m = [125 106 129 131 128 120 121 135 118]
m[-9]	125
m[-5]	128

arr = [[123, 125, 133, 122, 129, 126, 125, 126, 120, 127, 125, 133, 130, 122, 130, 129], [129, 125, 117, 117, 135, 132, 124, 127, 129, 118, 125, 118, 126, 136, 129, 140], [125, 124, 129, 122, 126, 129, 122, 126, 115, 126, 126, 129, 127, 125, 125, 130], [122, 122, 137, 123, 119, 119, 119, 127, 104, 131, 124, 138, 129, 110, 125, 124], [122, 127, 130, 118, 132, 139, 121, 126, 111, 125, 129, 130, 128, 136, 127, 131], [125, 122, 138, 134, 120, 118, 129, 126, 126, 135, 126, 138, 130, 113, 125, 121], [127, 126, 130, 127, 134, 126, 132, 126, 139, 127, 126, 129, 130, 128, 132, 130], [128, 123, 137, 147, 119, 137, 134, 125, 136, 140, 137, 134, 127, 135, 115, 114], [127, 123, 140, 144, 122, 120, 137, 125, 145, 139, 130, 138, 130, 119, 124, 117], [125, 122, 136, 130, 122, 117, 127, 126, 124, 132, 125, 136, 129, 113, 126, 124]]
arr[-10, 0]: 123
arr[-5, -4]: 130
arr[9, 0]: 125
arr[3, 8]: 104
arr[:, -5]: [133, 118, 129, 138, 130, 138, 129, 134, 138, 136]
arr[3]: [122, 122, 137, 123, 119, 119, 119, 127, 104, 131, 124, 138, 129, 110, 125, 124]
arr[-5, 6]: 129
arr[-9, 3]: 117
arr[-4, -9]: 126
arr[-6]: [122, 127, 130, 118, 132, 139, 121, 126, 111, 125, 129, 130, 128, 136, 127, 131]
arr[4, 3]: 118
arr[-3, 3]: 147
arr[4, 13]: 136
arr[2, 8]: 115
arr[-6, -9]: 126
arr[-2, 15]: 117
arr[:, 15]: [129, 140, 130, 124, 131, 121, 130, 114, 117, 124]
arr[:, 4]: [129, 135, 126, 119, 132, 120, 134, 119, 122, 122]
arr[8, 0]: 127
arr[1, -15]: 125
arr[6, 14]: 132
arr[0, -9]: 126
arr[6, 8]: 139
arr[:, 13]: [122, 136, 125, 110, 136, 113, 128, 135, 119, 113]
arr[9, -2]: 126
arr[:, 7]: [126, 127, 126, 127, 126, 126, 126, 125, 125, 126]
arr[7, -10]: 134
arr[5, -15]: 122
arr[0]: [123, 125, 133, 122, 129, 126, 125, 126, 120, 127, 125, 133, 130, 122, 130, 129]
arr[-10, 10]: 125
arr[-5, -8]: 126
arr[-3]: [128, 123, 137, 147, 119, 137, 134, 125, 136, 140, 137, 134, 127, 135, 115, 114]
arr[-7, -4]: 129
arr[-6, 5]: 139
arr[5, -13]: 134
arr[0, -14]: 133
arr[-6, 15]: 131

X = [116 137 147 108 157]
X[0] = 116
X[4] = 157
X[3] = 108

M =
[[127 139 129 155 129 119 133 129]
 [130 122 125 135 124 134 127 135]]
Rows and columns are counted from 0.
(0, 0): 127
(1, 5): 134
(0, 3): 155
(1, 4): 124
(0, 2): 129
(0, 7): 129
(0, 5): 119

data =
[[135 137 136 136 135 135 135]
 [136 135 135 135 136 135 137]
 [135 139 137 135 136 136 143]
 [137 134 135 135 135 135 133]
 [134 145 137 137 137 137 151]
 [137 131 135 135 134 134 131]
 [135 137 136 136 136 136 137]
 [134 140 136 136 137 135 141]
 [138 131 134 135 135 133 131]
 [133 141 137 136 136 138 140]
 [141 131 133 135 134 133 130]
 [138 132 134 135 134 134 131]]
Indices start at 0.
(0, 0): 135
(5, 2): 135
(2, 5): 136
(7, 0): 134
(10, 6): 130
(1, 1): 135
(2, 0): 135
(6, 6): 137
(4, 2): 137
(11, 3): 135
(2, 6): 143
(7, 5): 135
(5, 6): 131
(1, 3): 135
(3, 3): 135
(10, 0): 141
(7, 2): 136
(11, 5): 134
(10, 5): 133
(10, 4): 134
(11, 4): 134
(2, 1): 139
(8, 2): 134
(0, 1): 137
(3, 6): 133
(4, 5): 137
(8, 4): 135
(11, 6): 131
(11, 0): 138

a = [118 132 123 135 128 106 122 125 119 123]
a[0]	118
a[-9]	132
a[-7]	135
a[4]	128

x =
[[127 126 129 127 123 130 125 127 130 124]
 [127 129 123 132 138 143 127 138 134 141]
 [129 142 125 135 138 120 134 125 124 139]
 [129 125 129 126 126 128 128 129 127 125]
 [128 116 131 122 121 134 125 132 128 120]
 [127 116 129 123 122 141 122 134 134 123]
 [129 150 124 137 139 110 136 118 122 139]
 [130 128 135 123 114 109 129 115 121 111]
 [128 134 125 131 134 125 130 127 127 135]
 [128 116 132 122 118 132 124 129 129 117]
 [129 122 135 121 112 116 126 119 125 109]]
x[0,0]	127
x[5,4]	122
x[5]	[127, 116, 129, 123, 122, 141, 122, 134, 134, 123]
x[5,1]	116
x[10,4]	112
x[:, 0]	[127, 127, 129, 129, 128, 127, 129, 130, 128, 128, 129]
x[0,5]	130
x[5,6]	122
x[9,5]	132
x[7,3]	123
x[:, 3]	[127, 132, 135, 126, 122, 123, 137, 123, 131, 122, 121]
x[7,1]	128
x[:, 7]	[127, 138, 125, 129, 132, 134, 118, 115, 127, 129, 119]
x[7,2]	135
x[0,8]	130
x[2,7]	125
x[1,4]	138
x[:, 8]	[130, 134, 124, 127, 128, 134, 122, 121, 127, 129, 125]
x[1,7]	138
x[3,2]	129
x[1,1]	129
x[:, 5]	[130, 143, 120, 128, 134, 141, 110, 109, 125, 132, 116]
x[1]	[127, 129, 123, 132, 138, 143, 127, 138, 134, 141]
x[0,2]	129
x[8]	[128, 134, 125, 131, 134, 125, 130, 127, 127, 135]
x[8,6]	130
x[7,8]	121
x[0,7]	127
x[:, 2]	[129, 123, 125, 129, 131, 129, 124, 135, 125, 132, 135]
x[9,9]	117
x[8,5]	125
x[6,0]	129
x[10,2]	135
x[7,7]	115
x[0,3]	127
x[3,5]	128
x[2]	[129, 142, 125, 135, 138, 120, 134, 125, 124, 139]
